Questions about the table below.
1) Which number is the top entry of the column that holds the largest entry?
2) Which number is the entry in the top-left corner?
3) Which number is the entry directly below the largest entry?
4) Which number is the first entry of the largest entry's row?
5) Which number is the entry in the top-right corner?
6) Which number is the bottom-left entry?
7) Which number is the entry just right of the smallest entry?
8) Which number is the second entry on the main diagonal?
203	-150	118	-428	-436	334	-381	52	29	-55	-489	176	-189	359
-107	-76	-302	-68	-11	56	-45	233	-143	-53	-275	-20	121	-108
522	110	-447	-235	-159	140	-149	26	7	-55	-353	453	-49	208
-488	-87	-954	-11	91	143	339	-497	-322	-27	-61	-779	354	60
-138	-121	618	-222	-352	-363	-546	161	-7	-86	238	-160	-387	-373
-146	19	-232	-17	92	-90	-46	-169	-108	8	186	-157	25	-27
-112	-66	105	134	111	-154	-124	-157	-93	-153	-21	212	-471	-243
210	-304	-350	-269	-279	-568	77	-347	-184	-132	-161	293	-74	-629
-8	-77	9	-39	-4	442	-146	-56	-109	-97	-57	58	-138	520
-389	13	49	119	150	-414	-1	-110	10	-214	282	-407	29	-358
189	-140	-183	-177	-228	-478	-43	73	-143	-82	-137	402	88	-541
1) 118
2) 203
3) -232
4) -138
5) 359
6) 189
7) -11
8) -76

[[35, 14, 17, 8, -8, 0, 0, -14], [32, 12, 21, 6, -8, 0, 1, -17], [-21, 3, -15, 3, 15, 9, 7, 27], [-18, -7, -16, 7, 18, 8, 10, 28], [33, 7, -4, 17, 0, 1, 5, 6], [14, -18, 1, 15, 11, 2, 11, 8], [18, 15, 16, 2, -5, 2, 0, -10], [37, 10, 22, 8, -9, -1, 1, -19], [-9, 42, 5, -11, -7, 7, -6, 1], [-4, 31, -22, 4, 4, 8, 0, 26], [-35, 2, 17, -14, 9, 9, 4, 1], [12, -16, -8, 18, 14, 3, 12, 17], [17, 31, -20, 11, -1, 5, 0, 20], [14, -13, 26, 5, 3, 1, 7, -14], [35, 9, -16, 22, 2, 2, 5, 16], [20, -19, 29, 7, 3, 0, 8, -17]]
What is the third entry in reading order?
A: 17
What is the entry just right of -15?
A: 3
The first entry in reading order: 35
The 2nd smallest entry is -22
The entry just left of the largest entry -> -9
What is the entry just right of -21?
A: 3
The third smallest entry: -21

grid =
112   68   49   67  205   96  118   60  167  188   52  186
141  146  186   73  101  106  171  180   71  144  175  192
148   76   97   84  163  145   55  177  116  182  198  149
The bottom-right entry? 149
The entry directly below 49: 186
The bottom entry of the column that holds the smallest entry -> 97
The 3rd-last entry, reading row by row -> 182
The entry in the top-left corner? 112
The 3rd largest entry is 192
The entry just right of 101 is 106
The entry directly above 163 -> 101
The entry directly above 71 is 167
The fourth-last entry, reading row by row? 116
The top-right entry -> 186

Read these off the row that follows.
1) Give the second-last entry.
2) Give the first entry from the right.
3) Give the third entry from the left.
4) Give the first entry from the left.
5) Give the third-last entry.
6) Give the 2nd entry from the left.
7) Give the fourth entry.
[2.007, -60.324, 186.420, -4.208, -156.827, 9.117, 32.890, 62.104]
1) 32.890
2) 62.104
3) 186.420
4) 2.007
5) 9.117
6) -60.324
7) -4.208
